Here is a tiny trained network, its code and every weight. The questions are about switching its units off for an input and a target symbol, where a switched-off unit gives its printed mean instead of its output.

import numpy as np


def w(rows, s, z=0):
    codes = np.array(rows[::2]) - 128.0
    scale = np.full(codes.shape[1], s)
    scale[-1] = z or s
    return codes * scale


def f(y):
    return y / 2 * (1 + np.tanh(0.7978845608 * (y + 0.044715 * y**3)))


def softmax(a):
    e = np.exp(a - a.max(-1, keepdims=True))
    return e / e.sum(-1, keepdims=True)


def log_softmax(a):
    a = a - a.max(-1, keepdims=True)
    return a - np.log(np.exp(a).sum(-1, keepdims=True))


def net(x, mask):
    ids = ['αβγδεζηθλμπστφψ'.index(c) for c in x.split()]
    T = len(ids)
    res = E[ids] + P[:T]
    r = res
    for j in range(3):
        rows = slice(2 * j, 2 * j + 2)
        q, k, v = (r @ M[0][rows].T for M in (Q, K, V))
        z = softmax(np.where(np.tri(T) > 0, q @ k.T / 2**0.5, -1e9)) @ v
        o = O[0][rows]
        res = res + np.where(mask[j], z, o[:, -1]) @ o[:, :-1]
    y = f(res @ A[0][:, :-1].T + A[0][:, -1])
    res = res + np.where(mask[3:11], y, B[0][:, -1]) @ B[0][:, :-1]
    return log_softmax(res[-1] @ U[:, :-1].T + U[:, -1])


Q, K, V, O, A, B = {}, {}, {}, {}, {}, {}
E = w([
[72,98,122,125,152,81,183,132,28,111,101,235],'α',
[14,114,96,142,80,135,165,88,59,122,117,163],'β',
[48,95,91,218,131,155,102,182,145,83,126,231],'γ',
[104,144,51,201,55,74,100,152,68,167,161,171],'δ',
[161,29,147,215,120,157,141,154,65,165,196,205],'ε',
[73,9,77,122,192,175,121,211,100,136,134,105],'ζ',
[91,134,130,95,234,61,53,115,32,170,188,93],'η',
[144,140,147,109,157,179,103,89,147,204,112,194],'θ',
[166,85,155,126,107,152,54,89,41,29,40,60],'λ',
[175,29,141,104,108,10,34,127,125,140,131,87],'μ',
[214,212,36,121,119,164,140,149,79,132,16,142],'π',
[181,107,35,77,98,104,245,169,123,129,119,81],'σ',
[198,87,160,92,102,74,119,158,201,150,22,121],'τ',
[166,129,98,108,67,49,117,168,255,210,213,71],'φ',
[104,180,78,89,57,129,48,143,149,186,77,38],'ψ',
],0.0098)
P = w([
[86,97,71,197,167,88,140,43,196,126,126,160],'0',
[121,109,137,181,160,81,112,137,51,231,19,120],'1',
[107,106,83,142,122,121,137,71,177,106,138,159],'2',
[142,111,138,135,120,105,102,165,30,208,45,124],'3',
[129,113,88,102,90,153,129,102,165,85,167,150],'4',
[160,114,130,89,92,134,87,191,11,194,73,127],'5',
[150,106,82,52,54,181,109,121,143,70,194,155],'6',
[165,111,140,68,56,162,76,216,2,176,98,142],'7',
],0.0093)
Q[0] = w([
[135,85,125,81,57,128,93,222,21,240,3,192],'head 1',
[212,130,166,128,174,101,119,99,138,176,56,57],'head 1',
[130,184,205,114,144,148,116,181,104,147,96,80],'head 2',
[121,158,198,120,214,96,186,103,218,10,218,53],'head 2',
[171,100,153,144,140,89,131,144,137,135,58,39],'head 3',
[120,77,155,125,59,175,47,182,29,191,28,156],'head 3',
],0.011)
K[0] = w([
[233,159,147,4,105,140,111,139,126,134,133,96],'head 1',
[214,154,102,159,161,79,157,46,220,125,34,34],'head 1',
[136,103,116,188,159,73,52,128,145,228,98,57],'head 2',
[58,131,149,191,146,54,205,81,117,104,72,170],'head 2',
[137,154,110,145,98,68,134,121,216,112,114,2],'head 3',
[183,110,154,22,34,147,119,203,123,119,139,66],'head 3',
],0.0097)
V[0] = w([
[170,171,71,120,41,175,202,196,120,71,66,138],'head 1',
[56,31,53,135,90,85,110,136,47,99,178,95],'head 1',
[134,254,51,157,15,60,77,120,168,164,129,89],'head 2',
[18,172,126,38,122,164,135,87,131,123,63,60],'head 2',
[115,176,197,161,134,184,32,68,39,58,107,139],'head 3',
[52,175,76,169,173,194,194,122,84,185,171,207],'head 3',
],0.0071)
O[0] = w([
[65,107,124,233,146,50,176,130,198,135,5,168,81],'head 1',
[170,113,35,102,170,88,109,42,161,72,177,128,208],'head 1',
[132,194,14,75,143,198,165,170,167,163,87,119,130],'head 2',
[2,68,106,27,165,109,150,93,128,217,160,72,97],'head 2',
[55,149,79,208,225,161,105,131,71,175,178,243,129],'head 3',
[103,152,144,30,143,94,94,182,182,69,153,214,254],'head 3',
],0.0073,0.003)
A[0] = w([
[171,189,105,12,90,120,131,170,109,94,154,47,82],'neuron 1',
[68,98,108,161,167,14,161,135,53,197,84,127,22],'neuron 2',
[162,138,159,193,65,127,137,188,72,171,101,42,5],'neuron 3',
[109,139,151,173,151,196,196,153,95,225,51,103,3],'neuron 4',
[98,170,92,122,51,84,255,66,138,58,200,167,50],'neuron 5',
[104,54,142,154,153,161,201,110,221,12,196,127,94],'neuron 6',
[127,136,203,133,116,128,112,224,63,155,121,148,143],'neuron 7',
[46,179,68,147,85,180,113,88,227,96,214,111,94],'neuron 8',
],0.007,0.0038)
B[0] = w([
[169,143,195,144,166,114,142,221,102,71,177,131,158],'neuron 1',
[182,97,192,151,93,212,91,137,246,173,172,163,198],'neuron 2',
[40,155,166,72,196,187,201,40,151,50,122,159,192],'neuron 3',
[71,100,103,186,155,73,135,144,152,43,255,88,209],'neuron 4',
[123,128,181,179,159,101,236,122,91,104,134,149,210],'neuron 5',
[111,88,135,156,187,226,157,216,160,221,87,47,202],'neuron 6',
[58,171,144,99,90,101,124,166,73,178,126,70,255],'neuron 7',
[69,215,202,181,22,138,100,109,136,139,119,69,227],'neuron 8',
],0.0071,0.0045)
U = w([
[157,140,187,148,89,78,115,167,187,129,200,109,22],'α',
[153,146,157,18,104,222,86,42,228,141,167,231,209],'β',
[108,98,129,112,250,59,167,131,105,85,112,231,131],'γ',
[146,168,1,105,197,137,138,130,119,129,24,174,175],'δ',
[160,201,119,210,62,31,115,111,107,68,149,158,152],'ε',
[155,28,108,128,54,5,69,97,142,100,196,96,144],'ζ',
[112,136,101,77,193,81,79,133,90,43,204,114,72],'η',
[91,172,149,78,75,115,84,193,61,184,93,60,156],'θ',
[204,97,159,229,138,195,141,135,117,172,206,159,48],'λ',
[179,136,77,139,148,215,125,19,32,117,97,79,181],'μ',
[94,147,186,215,151,164,80,216,226,122,73,161,1],'π',
[183,72,147,114,43,84,133,90,184,140,13,118,234],'σ',
[49,141,200,138,110,145,201,44,122,108,151,85,98],'τ',
[168,162,135,75,189,165,218,193,105,84,111,101,101],'φ',
[124,64,42,84,178,172,133,171,171,170,172,66,129],'ψ',
],0.007,0.0031)

Each question gives the input, a string of symbols that net reads in full, and the target symbol t.
The units are the heads (2 rows each of Q, K, V and O) and the neurons (one row each of A and B). Each row of codes is followed by its name. A weight is (code - 128) times the scale printed after its matrix; where a second scale follows, it is the last column's (O, A, B and U).
mask holds one flag per unit, heads first, then neurons. A switched-off unit (its flag False) gives its mean, the last column of its rows in O or B, instead of its output. The means were averaged over made-up inputs and are rounded, as every weight is.
A unit's drop is (log p(t) with every unit on - log p(t) with that unit switched off) / (log p(t) with every unit on - log p(t) with every unit switched off).
The circuit of an input: a set's keep is (log p(t) with only the set's units on - log p(t) with every unit switched off) / (log p(t) with every unit on - log p(t) with every unit switched off). Starting from all 11 units, units are removed one at a time, each time the one whose removal leaves the highest keep (on an exact tie, the one counted first), for as long as the keep stays at least 0.8.
units of the circuit, in order: the units of the circuit, biggest drop first
top k neurons: the k neurons with the biggest drops, biggest first
which heads matter: for each layer, one digit per head in row order, 1 if its drop is at least 0.15 and else 0, layers parted by /
input α η μ ζ θ ψ δ θ, target ψ: units of the circuit, in order : [head 2; neuron 4; head 3]
input η θ σ β, target σ: which heads matter : 101
input θ θ η α, target θ: units of the circuit, in order : [head 1; neuron 7]
input τ γ β δ, target δ: which heads matter : 010
input ζ ζ τ, target σ: units of the circuit, in order : [head 3; neuron 4]
input ψ θ δ θ τ τ β δ, target τ: top neuron : [neuron 3]
input δ θ θ θ δ θ, target θ: which heads matter : 100
input θ θ η μ θ σ β θ, target σ: units of the circuit, in order : [head 1; head 3]
input β τ ε γ, target τ: units of the circuit, in order : [head 3; neuron 3; head 1]
input θ θ θ β θ ζ μ β, target μ: units of the circuit, in order : [head 3; head 1]
input θ θ α θ θ δ σ τ, target τ: units of the circuit, in order : [head 3; neuron 3]
input θ θ θ π β β, target π: units of the circuit, in order : [head 1; neuron 2]
input β θ θ α τ λ θ α, target λ: units of the circuit, in order : [head 3; neuron 2]
input θ β ζ δ γ τ γ, target π: units of the circuit, in order : [neuron 6; head 1; neuron 8]
input θ β β θ θ γ ε, target λ: units of the circuit, in order : [head 2; neuron 6]
input β ψ θ τ, target ψ: which heads matter : 010
input τ λ γ β θ γ, target θ: units of the circuit, in order : [neuron 7; head 1]
input π σ α θ, target σ: units of the circuit, in order : [head 3; head 1]
input δ γ ε α, target ε: top 2 neurons : [neuron 6; neuron 3]
input θ α φ β τ β, target τ: units of the circuit, in order : [head 3; neuron 3]
input β σ δ β μ ζ, target μ: top 2 neurons : [neuron 4; neuron 3]
input θ θ β δ α δ, target δ: which heads matter : 110
input β λ σ τ θ δ, target τ: which heads matter : 101
input θ δ β β λ, target μ: which heads matter : 001
input θ τ β β β γ τ α, target τ: top 2 neurons : [neuron 3; neuron 4]
input β θ α π, target π: top neuron : [neuron 2]
input β δ δ, target ε: top 2 neurons : [neuron 8; neuron 5]
